Below are the code and all the weights of a small trained network. Each question names an input and a class and asks about switching units off, where a switched-off unit gives its printed mean instead of its output.

import numpy as np


def w(rows, s, z=0):
    codes = np.array(rows[::2]) - 128.0
    scale = np.full(codes.shape[1], s)
    scale[-1] = z or s
    return codes * scale


def norm(h):
    return h / np.sqrt((h * h).mean(-1, keepdims=True) + 1e-5)


def f(y):
    return np.maximum(y, 0)


def log_softmax(a):
    a = a - a.max(-1, keepdims=True)
    return a - np.log(np.exp(a).sum(-1, keepdims=True))


def net(x, mask):
    res = np.array(x, float).reshape(1, 8) / 4 @ E
    u = 0
    for l in range(3):
        y = f(norm(res) @ A[l][:, :-1].T + A[l][:, -1])
        res = res + np.where(mask[u : u + 9], y, B[l][:, -1]) @ B[l][:, :-1]
        u += 9
    return log_softmax(norm(res)[-1] @ U[:, :-1].T + U[:, -1])


A, B = {}, {}
E = w([
[87,89,133,232,231],'x0',
[129,126,126,129,125],'x1',
[127,131,131,128,128],'x2',
[99,198,35,115,187],'x3',
[130,122,124,124,132],'x4',
[126,126,126,131,124],'x5',
[8,92,195,106,137],'x6',
[128,128,128,129,125],'x7',
],0.0012)
A[0] = w([
[109,174,48,116,188,17],'L0N1',
[98,146,99,6,10,93],'L0N2',
[36,105,55,42,119,64],'L0N3',
[88,115,31,36,103,86],'L0N4',
[65,70,122,33,93,123],'L0N5',
[144,179,119,195,170,76],'L0N6',
[28,163,56,45,173,82],'L0N7',
[81,91,213,39,79,2],'L0N8',
[66,128,91,38,125,56],'L0N9',
],0.0017,0.0023)
B[0] = w([
[173,117,196,173,214,141],'L0N1',
[120,150,178,190,186,252],'L0N2',
[148,220,174,170,129,167],'L0N3',
[98,199,145,127,107,185],'L0N4',
[105,163,148,158,134,209],'L0N5',
[114,100,131,157,158,151],'L0N6',
[79,190,157,182,122,204],'L0N7',
[18,129,3,15,15,154],'L0N8',
[112,199,174,191,105,154],'L0N9',
],0.0035,0.0012)
A[1] = w([
[87,235,108,128,161,139],'L1N1',
[158,190,34,69,112,74],'L1N2',
[46,160,134,189,186,176],'L1N3',
[151,137,47,41,108,75],'L1N4',
[165,79,148,13,19,111],'L1N5',
[158,173,176,74,6,144],'L1N6',
[182,140,163,142,157,146],'L1N7',
[197,91,163,145,85,107],'L1N8',
[217,100,102,67,242,4],'L1N9',
],0.0026,0.0036)
B[1] = w([
[135,59,42,72,56,222],'L1N1',
[33,124,158,42,22,158],'L1N2',
[184,88,137,87,86,255],'L1N3',
[12,139,184,76,89,140],'L1N4',
[106,99,49,176,215,171],'L1N5',
[112,99,39,155,209,214],'L1N6',
[158,137,87,131,99,167],'L1N7',
[155,130,94,152,217,150],'L1N8',
[82,2,220,231,228,128],'L1N9',
],0.0029,0.0028)
A[2] = w([
[208,166,198,198,137,68],'L2N1',
[36,85,105,177,170,148],'L2N2',
[128,173,91,77,92,206],'L2N3',
[168,187,62,139,189,136],'L2N4',
[36,85,112,85,153,50],'L2N5',
[59,104,221,112,122,116],'L2N6',
[216,142,188,177,128,37],'L2N7',
[86,254,217,99,124,94],'L2N8',
[131,104,242,144,141,8],'L2N9',
],0.0035,0.0016)
B[2] = w([
[3,234,194,58,99,148],'L2N1',
[149,195,155,80,56,222],'L2N2',
[88,138,192,143,142,254],'L2N3',
[157,47,176,148,131,227],'L2N4',
[89,198,76,43,32,193],'L2N5',
[210,99,53,165,192,188],'L2N6',
[6,232,207,132,168,146],'L2N7',
[154,111,254,244,251,166],'L2N8',
[240,50,10,191,194,150],'L2N9',
],0.0036,0.0025)
U = w([
[247,6,3,236,245,250],'0',
[6,234,7,4,9,138],'1',
[11,251,247,250,241,1],'2',
],0.0043,0.00077)

Each question gives the input, the list of numbers given to net, and the class t.
The units are the neurons (one row each of A and B). Each row of codes is followed by its name. A weight is (code - 128) times the scale printed after its matrix; where a second scale follows, it is the last column's (A, B and U).
mask holds one flag per neuron, layer by layer. A switched-off neuron (its flag False) gives its mean, the last column of its row in B, instead of its output. The means were averaged over made-up inputs and are rounded, as every weight is.
A unit's drop is (log p(t) with every unit on - log p(t) with that unit switched off) / (log p(t) with every unit on - log p(t) with every unit switched off).
The circuit of an input: a set's keep is (log p(t) with only the set's units on - log p(t) with every unit switched off) / (log p(t) with every unit on - log p(t) with every unit switched off). Starting from the 12 units with the biggest drops (on a tie, the unit counted first), units are removed one at a time, each time the one whose removal leaves the highest keep (on an exact tie, the one counted first), for as long as the keep stays at least 0.8.
circuit, biggest first: the units of the circuit, biggest drop first
unit that matters most: the unit with the biggest drop
k most important neurons: the k neurons with the biggest drops, biggest first
top k neurons in layer l: the k neurons of layer l with the biggest drops, biggest first
drop of u: that unit's drop, to one decimal
input [4,2,1,-7,-4,-2,3,3], class 0: circuit, biggest first : L2N9
input [8,3,-4,-7,-4,7,7,-1], class 0: circuit, biggest first : L2N9; L2N6
input [5,7,3,2,-3,-8,8,7], class 1: circuit, biggest first : L2N5; L2N2
input [1,-6,-5,0,0,0,-5,8], class 2: circuit, biggest first : L1N6; L0N8; L2N7
input [-1,-6,4,-7,1,-8,1,1], class 1: 4 most important neurons : L2N2; L0N8; L1N3; L2N6
input [-1,-7,-6,-7,0,1,5,2], class 1: 2 most important neurons : L0N8; L1N5
input [3,1,-5,-8,7,5,-8,-7], class 2: top 2 neurons in layer 2 : L2N7; L2N1
input [-1,-8,3,-4,-5,2,0,-8], class 0: 2 most important neurons : L1N5; L1N8
input [6,-4,-5,-1,3,6,-2,4], class 2: 2 most important neurons : L1N1; L1N6
input [-8,-2,5,-1,7,1,0,6], class 0: top 2 neurons in layer 0 : L0N2; L0N8
input [2,5,-7,-7,-6,-6,-8,-2], class 2: 2 most important neurons : L1N1; L2N7
input [0,7,4,-6,2,-5,1,-4], class 1: top 4 neurons in layer 2 : L2N2; L2N6; L2N8; L2N9
input [2,-2,-2,2,-5,-4,7,-1], class 1: 2 most important neurons : L2N5; L0N2
input [-8,-8,-1,4,2,8,6,2], class 2: most important neuron : L2N8
input [8,-7,0,-6,-4,2,-6,2], class 2: 2 most important neurons : L2N1; L2N7
input [2,2,-2,0,3,4,1,-8], class 0: top 2 neurons in layer 2 : L2N5; L2N2
input [7,3,1,-3,-7,1,-4,2], class 2: top 2 neurons in layer 2 : L2N1; L2N5
input [6,-1,-4,0,-1,-5,-4,5], class 2: 2 most important neurons : L1N1; L1N6
input [-4,-5,-3,-1,-8,-3,-1,6], class 0: drop of L1N6 : 0.2
input [-3,-4,6,-6,-1,-4,-1,-1], class 0: unit that matters most : L1N6
input [3,2,-4,-6,5,8,-7,2], class 2: drop of L1N1 : 0.2
input [4,-8,1,-2,1,5,-4,7], class 2: drop of L1N1 : 1.1
